Each row comes from the steps of one walk. Every step used is in the known rows, and no mark comes twice. Write the walk behind each row, first mark first.
Known rows
G-E-P-N-Q: [ 18.4 -17.0  -1.4  25.4  23.1   3.1 -13.8 -12.9 -35.6  -4.9  10.4  23.1
  -7.8 -49.3   9.3  -4.4  20.8  27.9  -6.8 -24.7 -14.2 -35.6   8.7  15.8
 -30.3  -3.2  24.2   4.9  -1.2   3.8   3.2   0.6  24.0 -21.4  -1.0 -25.4
 -29.6 -45.2   0.2  -4.4  -7.8]
Z-E-Q-F-J: [  9.3 -19.0   8.9   4.8  14.1   2.4  14.1   6.3 -16.7 -10.5 -18.5  35.1
 -16.9 -30.6  -1.6 -30.9  25.2   9.1 -26.0 -19.7  -6.1  -2.0  29.7  14.6
 -41.5  13.1  25.0  12.7 -15.7  21.9  -8.8   8.4   9.9   4.4   7.2 -17.0
 -13.7 -53.2  17.5   8.5  36.4]
P-N-Z-J-M: [ 11.5 -43.5  -9.0  36.4   7.9 -27.2 -25.2  10.7 -26.5   1.4   3.8  -8.0
 -21.3 -26.2 -21.0   9.4  21.2   9.1  -5.9 -25.4   1.9 -21.4  18.6  10.9
 -35.1  -1.3  20.3  21.7 -12.5   5.3 -11.3 -14.2  15.2 -24.6 -29.2 -33.2
 -34.1 -34.9   1.9 -19.0  14.9]
P-G-E-Z-N-J-F: [ -3.3 -11.5 -28.6  29.5  26.2  15.3  22.0  -0.7   3.9  25.4  10.8  33.4
 -11.1 -42.9 -21.8   4.0   9.8   9.9 -31.4 -16.3  -6.7 -13.5  19.4   6.2
 -34.9   3.8  14.1   6.7   7.0   6.8 -35.2   8.6  19.7 -14.4 -10.0  -8.4
  28.8 -45.0  11.8  19.4   6.4]
Q-Z-N-J: [  6.7  -8.0 -15.7  31.2  19.3   3.2  -0.1  22.2  -8.3  17.8  -8.3   2.6
  -4.4 -36.8 -17.8  11.0   7.8   2.4   2.0 -19.5 -12.8   7.2  14.6  24.1
 -21.8   1.9  31.6  14.3  12.3  14.7 -25.9 -24.7  12.3 -16.1 -13.5 -13.4
  -8.7 -46.1   0.9   5.1  14.8]
M-F-J-E-Q-Z: [  9.3  -6.3 -14.5  19.4  -5.9  -6.1   0.4  16.5 -11.4   6.8 -28.6  42.8
  -6.4 -68.4   0.5 -10.0  16.4  13.9 -22.4  -9.7  -0.3   2.7  28.4  11.9
 -40.7   9.3  36.9  -1.1  -8.7   6.2  -9.0   5.0  19.3   2.7  14.6 -26.8
  -2.9 -70.3   9.6  12.9  44.5]
P-E-N-Z-J-F: [  9.4 -39.2 -19.8  36.7  30.4  -8.0  -2.0  29.4 -22.5 -15.1  18.7   3.9
 -26.9 -32.7 -20.6  10.3   8.8  15.7 -12.5 -27.0   7.7  -8.3  17.1  15.2
 -42.6  40.5  29.4   2.1   9.8   2.0 -19.8 -14.3   8.6 -11.1 -42.8 -31.6
   0.3 -51.0  13.7  -6.2  18.9]
M-J-G-E-Q-Z-N-P: [ 28.0   2.6 -16.0  14.4  15.6  -5.6  20.1  -3.8 -13.9  23.1 -28.7  34.2
  -1.1 -74.3  27.9  -3.7   5.0   6.8 -32.0 -23.4   1.7   5.5  13.4   7.4
 -33.9  20.4  32.3  29.0   2.9  -2.1 -41.5 -11.9  22.1 -19.1 -12.6  -3.8
   9.0 -70.1  28.7  19.3  22.4]
E-Z-N-P-G: [ 13.6 -15.5 -14.7  17.5  13.0 -12.6   0.2  -5.3 -15.1  19.1  11.7  30.5
  -7.0 -46.9  -3.4   1.3  31.5  15.2  -9.5 -36.4 -13.3  -3.3  -0.6  -8.5
 -35.8  14.7  25.8  -1.9  -7.6   1.8 -22.4  -6.3   3.1 -36.7 -24.0  -2.9
  16.1 -30.1  -0.2  13.3   8.1]
J-G-E-Q-F-Z-N: [ 17.7  -3.9   3.5   3.8  13.8 -19.0  36.4 -14.9 -10.9  22.4 -31.9  31.3
 -12.6 -61.8  19.3 -22.2  29.4   4.3 -54.4 -16.5   5.9   7.8  29.7  38.0
 -21.3  -3.9  34.1  20.8   1.4  12.0 -17.6  18.8  17.9 -25.5   8.3  -6.9
  26.0 -87.7  28.2   4.0  27.6]
M-Z-N-J-G-E: [  4.6  -0.5 -17.7  34.4   6.8   6.0   6.7   1.7   3.7  22.2   8.8  30.0
 -22.6 -58.4  -2.1  -7.7  -0.4   1.3 -37.1 -16.6 -19.3  -9.9   4.5  11.6
 -23.6  -0.3   5.6  26.9  13.4  -8.3 -46.7 -15.2   7.7   6.5 -12.9   5.9
  17.2 -43.7  18.9  29.1   8.4]
E-Q-F-Z-N-P-G: [ 19.1  -9.4   3.3   6.6  16.4 -23.4  18.9 -13.3 -25.0  33.2 -30.3  27.5
  -7.8 -50.5   0.0 -10.5  53.7  17.5 -15.9 -32.3 -10.7  26.5  21.7   5.6
 -37.6  10.2  49.6  14.6 -21.1   9.9 -20.4   3.5  16.1 -47.4  -6.0 -13.5
   7.9 -59.3  14.2  16.6  10.0]
M-F-Q-E-Z-J: [ 31.8  -5.7 -49.5  34.9   6.2  15.9 -13.5  36.6 -17.8  21.6  -7.1  35.0
 -28.4 -64.0 -11.1  20.2  -0.2   7.4 -24.3 -18.8 -21.0  -5.2  17.4  40.3
 -53.3 -16.3  41.9   8.1  -1.8  -2.5 -13.1 -10.4  15.7  12.4   1.0  -8.5
 -12.9 -62.1  -2.3   4.2  38.3]
J-P-N-Q-E: [ 43.3 -19.3  -9.9  23.0   3.8  -4.2  -4.9  13.8 -38.2  -2.5  -3.8   2.5
 -12.3 -46.5  -8.9   5.3  18.3  21.1   1.4 -19.9 -13.9 -33.8  24.5   7.6
 -36.2 -11.8  39.2  -5.4   4.6  11.2  -1.3 -24.3  21.5 -40.1 -12.0 -20.8
 -58.8 -57.0 -12.4 -14.6   6.8]
Q-F-J-G-E-P-N-Z: [ -5.4 -24.4   7.1  26.7  23.1 -14.8   9.2  -0.9 -14.4   2.2  -7.1   1.5
 -20.3 -34.9  -2.8 -15.5  15.5  28.2 -23.4 -15.6  -3.9 -21.3   8.7   6.2
 -39.9   2.0  34.6  22.7 -40.0  -1.5  -9.0   1.2  29.2 -29.4   2.1 -14.3
  -8.4 -54.2  16.2  -5.0   7.0]
G-E-Q-F-J: [ 10.5 -10.4  11.0  17.6  11.0   2.5   8.5  -9.7 -14.6   9.4 -21.0  37.8
 -17.3 -37.1  -7.7 -26.0  10.5  16.4 -34.8  -3.1   6.6 -10.1  33.2  21.9
 -25.4  -5.8  32.5   9.6  -9.0   6.8  -8.7  22.9  21.1  -5.6  18.0 -21.8
   4.0 -56.6  21.4  13.7  30.1]
G-E-Q-F: [ 15.4  -5.0   6.2  18.7  21.8   4.2  10.0 -12.0 -23.0  11.7 -14.8  42.2
 -10.9 -32.1   2.0 -28.7  15.1   5.3 -36.5 -11.5  12.9  -0.2  31.7  11.6
 -23.2   1.3  27.0  -2.5   9.3  17.3   2.9  18.8  15.5 -11.7   8.8 -28.5
   1.7 -65.1  14.8   9.5  19.0]
G-E-P-N-J-M-F-Q: [  5.2  -9.3 -27.6  35.4  29.0   5.7 -14.1  -3.7 -28.8  11.1 -18.0  20.1
 -14.9 -67.0 -10.9   0.1  19.3  27.0  -5.2 -27.9 -19.7 -12.6  10.6   6.4
 -51.2 -21.2  25.8  21.6  -7.7 -21.9  -7.2  -9.9  34.9   6.7   5.6 -29.2
 -43.1 -31.6   3.7   7.4   8.0]
M-J-P-E-Q-F: [ 19.1 -23.3 -18.3  15.9  40.0  -2.9  15.3  12.0 -36.7   1.1 -27.3  56.8
 -21.6 -35.2  -7.1   1.5  11.8   8.8 -11.0 -24.6  -1.0   3.0  17.9 -21.2
 -64.0  19.4  18.5  -1.3  -9.1   3.2   4.5 -10.5   8.8 -14.7 -15.8 -29.5
 -28.8 -49.1   7.7  11.2  27.8]
M-Z-N-P-E: [ 14.3  -3.7 -17.8  37.0  34.4  -7.1 -24.7  -4.0 -25.8  -6.1   9.9  22.1
 -26.7 -43.1 -10.8  -3.9  11.1  26.5   2.4 -33.1 -16.1  11.6   7.9 -11.1
 -43.7  12.3  18.8  10.8  20.0 -19.0 -29.6 -37.2 -10.5 -22.5 -32.0   1.2
  -5.4 -27.4   0.8  20.9  20.0]
E-P-N-Q-Z-J: [ 23.0 -29.8 -20.2  28.1  22.1  11.2  -1.8  23.4 -37.1   3.4  -5.9   5.6
 -11.8 -47.4   6.8  37.1  27.1   9.7   2.2 -31.4 -11.7 -28.8   6.1  22.0
 -38.5   9.5  45.4  16.8 -25.8  12.7  -5.7 -12.9  21.4 -23.0 -16.6 -23.7
 -37.4 -53.4   1.4 -19.1   3.0]
Q-E-P-N-J: [ 25.1 -14.4 -27.1  25.0  22.3  14.0 -14.4  24.5 -28.3  -5.3  15.0   6.7
 -13.0 -31.9 -19.2  -6.5   4.6  18.6  15.1 -31.6 -26.9 -13.4  -5.1  -9.8
 -44.3 -11.9  26.4   7.3   0.4  -2.8   8.5 -20.1  12.9  -8.1 -13.6 -14.0
 -51.3 -23.2 -23.4  -8.7 -11.4]
G-E-Q-Z-J-P: [ 40.3 -30.1 -24.7  15.3  10.6  18.5  30.2  29.2 -15.8  30.4 -29.5  32.9
 -13.1 -55.6   2.0  12.5   8.6  -0.2 -36.8 -21.0  28.2  -2.5  21.5  13.6
 -24.2  -1.3  39.7   7.9   2.7  16.4 -14.0   7.9  13.7   6.3 -21.7 -14.2
 -11.0 -75.4   7.0   4.2  28.4]
M-Z-J-F: [ 10.9 -16.7 -17.4  52.4  -3.0  30.0  10.5  20.0 -22.3   0.8  -9.4  34.4
 -37.8 -31.6 -24.4  16.7  -2.1   0.9 -34.7 -18.7  -6.5 -13.3  17.5   5.3
 -36.2  11.6  19.7   5.0  -4.2  12.4 -15.8   5.9  -4.2   7.4 -26.2 -29.4
  10.2 -50.3   7.2  18.0  14.3]
J-E-Q-Z: [ 29.1 -14.7  -9.8   5.9   6.4  -3.0  11.7  17.9 -13.9   8.2 -11.7  43.6
  -6.3 -51.9   7.2  -8.1  19.8  -1.0 -21.6 -14.2  14.2   4.4  26.7   5.0
 -31.1  18.5  20.8 -10.3  17.8  21.9   1.9   1.8   1.3  -7.5  -9.1 -29.7
  -4.1 -76.2   3.8  -6.7  31.3]
M-F-E-P-N-Q-Z-J: [ 13.0 -18.2 -29.7  30.9  23.8  11.4  -3.4  26.9 -39.9  -7.6 -16.9   6.0
 -10.4 -61.5   3.5  22.6  28.0  35.2  -8.3 -30.0  -9.8 -17.0  21.5  31.5
 -52.9   5.4  48.5   8.3 -32.8  -1.6  -7.4 -11.0  21.7 -20.3  -4.4 -19.3
 -42.0 -55.8   1.7  -3.9  15.3]
Q-E-N-J-M-F-Z: [ 24.8 -17.5 -35.0  35.7   4.5 -21.2 -16.0  32.0  -8.2   5.5   2.3   1.9
  -4.6 -62.3 -31.1 -19.1  25.5  11.4  16.5 -34.0 -13.2   8.1  19.4  19.1
 -39.2  -1.3  38.6   4.7  -9.6 -17.9 -18.5 -14.1  19.8   5.4  -4.9 -12.6
 -21.5 -53.2 -11.3  -6.9  24.5]
J-G-E-P-N-Q: [ 18.4 -13.2   3.4  16.4  10.0  -4.3  14.1 -11.9 -33.8  -2.0   9.4  24.7
 -14.5 -59.9  26.6  -6.2  20.7  17.2 -28.9 -20.6 -11.0 -47.0  -2.1   6.8
 -29.4   6.4  18.8   4.6 -13.3  -0.2  -0.1   6.1  23.7 -26.9  -4.1 -19.6
 -18.7 -52.2  15.1  -6.4  -6.7]
M-Z-E-P-G: [ 13.5 -29.0 -21.1  22.3  13.5  15.2  11.5  19.2 -14.0 -10.7  15.7  65.3
 -22.9 -34.7  -2.4 -13.4  30.8   4.3 -12.5 -40.8 -30.3   7.8  -9.7 -22.8
 -54.0  26.7   2.4  -0.2 -27.0  14.1  -9.6   1.6 -12.6  10.8 -32.1   1.1
   4.5 -25.5  -4.3  20.0  -3.5]
P-G-E-Q-F-J-M-Z: [ 12.1 -23.7  -5.1  26.0   6.6  -6.1  13.8 -14.2  -3.5  15.3 -19.5  56.9
 -26.2 -44.9 -18.8 -15.0  38.5   3.0 -35.1  -4.6   1.9  -5.0  39.3 -10.9
 -43.0   5.2  15.8  15.8 -40.6  -6.4 -33.3  24.9  17.8 -10.6   2.6  -9.5
  23.1 -43.5  32.1  14.7  30.3]
Z-J-E-P: [  7.7 -36.5 -25.5   9.9  17.4  17.6   0.4  22.1 -10.3  -7.2   5.5  47.2
 -43.7 -33.7  -0.7 -11.7   8.7  10.5 -18.0 -37.8  -0.7 -23.2 -10.3   3.8
 -32.1  11.9  14.4  13.5  -0.1   7.4  14.5   9.2  -5.3  14.2 -21.1 -13.1
 -18.6 -32.6 -11.9 -14.3   8.0]
J-F-Z-E-Q: [ 30.2 -14.9   1.7   9.7   2.4   3.1  32.8  15.2 -25.7  -1.5 -19.6  34.9
  -8.6 -49.0  -3.3 -17.5  24.1  10.0 -33.4 -24.0  -0.1  13.9  32.2  16.1
 -44.2  15.3  13.4  -4.7   3.8  31.7  -1.0  17.8  -0.6   6.1 -11.8 -34.1
   0.2 -85.3   7.9  11.0  28.2]
G-E-Z-N-J: [  5.7 -11.2 -27.9  25.8  30.8   6.6 -13.5   3.9   5.7  25.5  19.9  22.8
  -4.3 -49.5 -13.7  -3.8   3.2  11.1 -15.0 -24.2  -8.3 -10.5  11.7  25.8
 -25.6  -9.3   9.3  15.3  24.1   1.2 -28.9 -10.2  11.9   5.8  -4.5  -1.2
   9.1 -43.8  -1.3  12.0  17.5]
M-F-J-P: [  2.6 -16.1  -2.8  36.4 -18.1  -3.0   3.4  14.6 -25.0   2.7 -28.9  29.0
 -18.9 -49.4 -22.0  -7.2   5.8  25.9 -16.0 -19.8 -13.4 -14.2   4.6   1.1
 -34.0  -8.5  37.0  -9.0 -24.8   1.0   0.5   4.4  16.2  -2.8   0.3 -26.0
 -17.0 -37.3  -5.0  25.4  24.6]
J-M-F-E-Q-Z: [ 25.3  -6.8 -13.3  17.8   3.3 -11.8  11.9  15.9 -27.8  -3.6 -33.0  26.0
   0.8 -61.5  -7.0 -12.4  34.3  13.4 -24.9 -14.8  19.0  17.9  44.0   4.0
 -44.2  13.1  15.0 -18.8 -11.0   5.9  -1.0  10.8   7.1 -14.8  -5.0 -32.2
  -7.8 -67.6  12.3  -3.2  46.1]
M-Z-E-G: [ 14.4 -21.1  -5.6  29.7  -4.3  -2.7   0.1  13.7 -10.8  -7.0  12.3  57.7
 -18.7 -43.8  -5.1 -14.2   9.9   0.1 -15.6 -32.3 -17.4  -0.9  14.8   1.9
 -42.5  22.8  -4.4  10.3  -6.9  22.7 -15.9   1.3 -20.3  34.3 -13.1   2.8
  11.5 -45.5  10.9  21.9  27.4]

Write each row's walk
[  8.8 -24.7 -12.8  32.7  17.5 -15.3  -6.4   5.2 -22.0   2.8   7.1  30.7
 -10.3 -48.6   8.3  -3.2  -1.9  20.5 -16.1 -25.7 -19.1 -18.0  -8.9  -0.3
 -50.0  11.3  11.4  20.8 -21.9  -2.8  -8.6  -9.8  22.4 -13.9 -18.4 -21.8
 -12.9 -45.9   6.9   7.6  -8.9]
M-J-G-E-P-N-Z
[ -2.1 -16.8 -17.9  10.2  23.4  23.2  34.1  13.4 -12.9  -5.8  -7.0  26.7
 -26.9 -37.4 -26.2  -4.9  24.5  31.7 -21.3 -28.1 -18.5  -1.2   9.2  -3.5
 -46.1  20.3   6.5   4.1  -9.5   8.1 -12.2  10.0   5.9 -21.1 -25.5 -13.7
   1.8 -20.6   6.5   9.6  -9.7]
Z-N-J-F-E-P-G
[ 26.3 -24.5 -23.6  29.4  23.2  17.4  29.4  36.6 -16.0 -22.0 -28.6  32.9
  -5.8 -57.5  -2.6  19.2   5.0   7.6  -9.9 -27.4 -12.1   5.7  36.2  46.6
 -56.2  37.9  48.6  10.4   5.9  19.0 -34.4 -20.3  11.0   9.5 -25.3 -29.6
  -3.6 -76.0  19.0   8.4  34.0]
M-J-F-Q-Z-E-N
[  7.1 -26.7  -9.3  14.7  23.5  -2.1   4.1   4.5  -5.2  16.8 -23.7   9.9
 -14.0 -56.8 -12.2  19.6  42.1  17.5  -8.7 -27.4 -13.0 -28.2  29.4  25.5
 -39.1   8.7  31.3  15.8 -23.8  18.1 -26.5 -12.8  26.1 -29.5   5.5 -10.0
  -5.7 -67.8   9.9 -10.9  34.6]
E-Z-N-Q-F-J-P
[ 32.7 -15.0 -29.0  39.5  24.7  12.1 -15.0  27.4 -33.1  -4.4 -21.3  14.6
 -19.4 -49.5 -23.5  26.5  -0.3  30.8   6.3 -21.5 -39.0   3.2  22.0  15.4
 -75.8   6.7  29.3  20.5  -4.4  12.4  -6.4 -29.2  29.6 -19.3 -17.7 -41.7
 -37.9 -63.1  -2.3  -7.4  -0.9]
M-J-F-Q-E-P-N-Z
[  8.2 -28.8 -31.7  40.5  28.4  -6.4 -28.9   4.9 -26.0  13.4 -20.3  10.1
 -24.4 -64.7  -7.5  12.6  24.2  27.8 -14.8 -32.3 -11.3  -6.6  16.2  25.5
 -52.9 -12.6  33.4  36.8 -16.8 -10.1 -14.0 -11.3  38.2   0.3  -8.0 -27.9
 -34.6 -48.4   9.0  -6.1  13.9]
G-E-P-N-Z-J-M-F-Q
[  7.9 -15.6 -29.6  28.0  -1.5  -1.6   9.7  29.0  -9.7  23.4 -31.3  52.4
 -33.5 -72.0   0.6  20.8   2.5   5.5 -26.7 -16.1  -2.2  -5.7  27.2  42.6
 -43.3   6.9  44.9  24.8  -9.4   9.9 -15.8   1.4   9.7  24.6   9.7  -9.5
  -1.1 -72.0  21.7   7.8  48.7]
M-F-Q-Z-J-E-G
[ 19.5  -4.2 -31.4  23.1  10.5 -11.6  -9.2   9.3 -19.4  14.1 -10.7  31.8
 -13.8 -70.0  -1.7  -1.6  46.0  24.0   2.1 -32.5 -49.5   9.0   7.9  26.8
 -47.2   0.3  40.6  13.8 -28.7   7.2 -13.7  -2.8  32.9 -34.7   6.7   3.1
  -7.3 -57.2  -3.4  -1.2  -2.2]
M-F-Z-N-Q-E-P-G
[  3.6  -4.8   1.6  31.4 -11.8 -15.7   8.8  -5.8 -15.1  -2.1  -1.1  18.3
 -11.4 -74.4  11.2 -35.0   5.4  32.1 -30.2 -25.8   0.3 -24.8  -2.1   9.4
 -22.2  15.4  54.7   3.4 -19.5 -32.6 -31.0   5.0  24.0  -2.4   0.3  -5.9
  10.9 -42.0  21.3  31.7  22.0]
M-F-J-G-E-N-P
[ 31.0 -24.6 -31.1  17.7   5.7   4.7  22.4  31.7 -42.2   3.0 -44.6  15.6
  -0.7 -70.4   1.5  19.6  23.6  25.8 -33.1 -30.0  15.0   1.2  33.4  14.3
 -52.3  -6.8  55.8  -3.4 -13.2   2.4  -6.9  -5.2  14.6 -12.9 -17.2 -24.8
 -38.0 -63.9   0.6  12.1  33.1]
M-F-E-Q-Z-J-P-N
[ 16.5 -14.0 -27.9  33.1  30.8  40.6  11.5  23.9 -26.9  -5.8 -10.3  24.2
 -20.9 -57.1 -14.3  20.5  18.2  19.8  -8.6 -37.3 -38.9   0.3  14.3  -1.7
 -73.3  11.2  14.8  22.1  -0.5   6.9 -23.4 -29.0   6.9  24.3 -22.9 -27.6
 -33.4 -48.7   3.3  20.9   1.8]
M-Z-E-P-N-J-F-Q
[ 31.7  -9.4  -2.6   6.0   7.1 -21.8  10.8 -17.9 -16.7  36.8 -12.1  37.9
  -5.0 -68.0   6.0 -18.2  34.8  27.7 -25.0 -26.8  -5.5  18.4  16.3  16.8
 -27.1  -4.4  38.0  16.8   0.2  -3.3 -31.1  10.6  16.2 -29.0 -10.2  -2.4
  16.0 -55.0  12.9  27.8   8.6]
F-Z-N-P-G-E-Q
[  6.9 -18.4 -16.5   5.6  31.7   6.5  31.5  -5.7  -6.3  39.0 -26.1  38.5
 -11.0 -46.8  -6.9 -10.4  35.8   5.6 -32.2 -25.5  -2.9   3.7  22.0  -6.3
 -31.5   2.1  32.6  20.0  -0.8  13.3 -28.5   1.2  32.3 -20.1  -4.9  -7.1
  -6.1 -46.5  17.4  21.5   1.6]
Z-N-J-P-G-E-Q-F
[  6.9 -18.2  -1.8  20.6  19.9 -18.8  -3.7 -12.5  -6.8  -4.9 -18.5  25.9
 -27.4 -57.2 -15.0  -2.2  51.2  15.0 -13.7 -25.0  -6.4 -11.0  59.2  24.6
 -42.8  27.2  -5.3  28.1 -19.0  14.2 -33.8  -1.7   0.1 -17.8   3.5   1.0
   9.9 -59.6  35.6 -15.9  40.8]
J-M-Z-N-Q-F-E-G
[ 26.8 -37.0 -22.0  20.9  19.6  -8.7  22.0  36.9 -25.0  20.8  -6.9  28.0
 -31.8 -53.2  -6.3  38.5  13.7   4.6  -3.7 -19.5  10.5 -26.0  18.6   8.7
 -43.3  24.6  24.6  13.1 -24.1  11.3 -17.3 -10.8   5.0  -4.7 -20.1  -0.6
 -21.8 -64.8  21.2 -10.4  40.5]
N-Q-Z-J-P-E-G
[ 24.5 -22.7 -46.6  23.7   7.1  10.7   6.1  25.4 -22.2   7.2 -22.3  45.8
 -47.7 -54.2 -13.0   7.1  27.8   5.9 -17.1 -28.1 -25.3  -4.9   2.5   4.1
 -56.4  -3.9  35.2  19.4 -36.2  -8.5  -3.9   8.1  23.9  -4.7 -13.0  -5.4
 -24.1 -27.2   5.0 -12.7  13.7]
Z-J-M-F-Q-E-P-G
[ 12.1 -49.6   5.8  16.8  -5.0 -31.6  -1.2  20.3 -14.2  -2.8  -4.7   9.2
  -9.6 -48.3 -16.4  -3.4  17.6  30.1  -0.5 -33.0 -11.9 -17.1  19.4   6.4
 -50.2   8.8  18.9  24.1 -27.6  22.3 -18.7 -13.9   8.6   7.6 -14.5  -5.9
 -29.2 -46.6   7.3   7.2  29.2]
F-J-P-N-Z-E-G
[  6.9 -28.9 -21.4  25.2  22.3 -18.8  -4.6   5.8 -32.5 -25.8 -16.5  18.2
  -5.5 -50.3  -1.5 -23.5  40.0  24.6   3.6 -52.1 -14.6   4.2   9.7   1.9
 -56.7  -7.2  25.4   9.5 -29.0  -1.1  11.6   0.7   7.9  -2.1  -7.9 -16.6
 -36.7 -44.9 -16.7  -8.4  19.9]
J-M-F-Z-E-P-N
[ 16.7 -27.4 -11.5  18.7  19.7  24.8  15.7  12.8 -42.4 -22.5  -8.4   7.8
 -30.4 -45.5  -6.9  15.8  22.5  39.1 -24.6 -27.3  -4.9 -41.0  24.2  21.5
 -49.0  13.0  23.5   7.1 -16.3   7.4   1.1   7.6  12.4 -22.6 -18.4 -33.9
 -36.1 -47.0   7.6 -13.1   2.3]
Z-J-F-E-P-N-Q
[ -7.6 -29.5  -0.4   6.2  20.3   0.3  12.3   1.9  -6.1   3.0  -3.2  49.0
 -39.8 -35.3  -7.5 -13.2  43.1  22.4  -7.5 -15.6 -19.5 -33.2  11.8  -0.5
 -44.7  25.4  25.1  11.5 -48.4   8.3  -4.6  12.2  22.3 -27.6  11.0 -13.0
 -12.6 -41.8  13.4 -10.0   7.5]
N-Q-F-J-E-P-G
[  6.1 -16.2  13.2  20.1  10.1 -10.9  26.6  -6.4  -8.2  -2.9  -4.6   7.8
 -21.3 -46.8   4.8 -36.4  12.2  25.5 -27.5 -21.8  15.5 -27.4  11.3  11.3
 -17.9  19.8  58.4  11.2 -22.5 -21.9 -29.7   5.0  17.3 -19.0  -2.7  -2.0
   9.9 -49.6  25.8  10.6  23.1]
Q-F-J-G-E-N-P
[ 22.0 -32.8 -17.1  18.1   6.6  -4.0  27.9  11.3 -24.1   7.9  -3.3  24.5
 -29.2 -54.9  12.9   0.9   5.9  19.0 -37.0 -29.6   0.7 -27.9 -10.1  27.5
 -31.3 -20.0  39.0  24.6 -26.4 -12.9  -0.7  18.8   7.5  -5.1 -16.9  -1.8
  -7.9 -50.3   2.0  -1.7   5.7]
F-Z-J-G-E-P-N
[ 24.0 -28.8  -8.7  12.4  32.1  -3.9  14.4  11.4 -31.3   1.8  -9.2   5.6
  -4.7 -48.3 -11.2  12.6  41.6  34.0 -12.2 -24.8   8.7 -29.8  44.1  13.7
 -54.9   2.8  28.9 -17.0 -18.7   9.7  -3.1 -13.7   8.8 -43.3  -5.9 -24.4
 -36.0 -72.6  -3.0 -12.8  28.5]
J-P-N-Q-F-E-Z
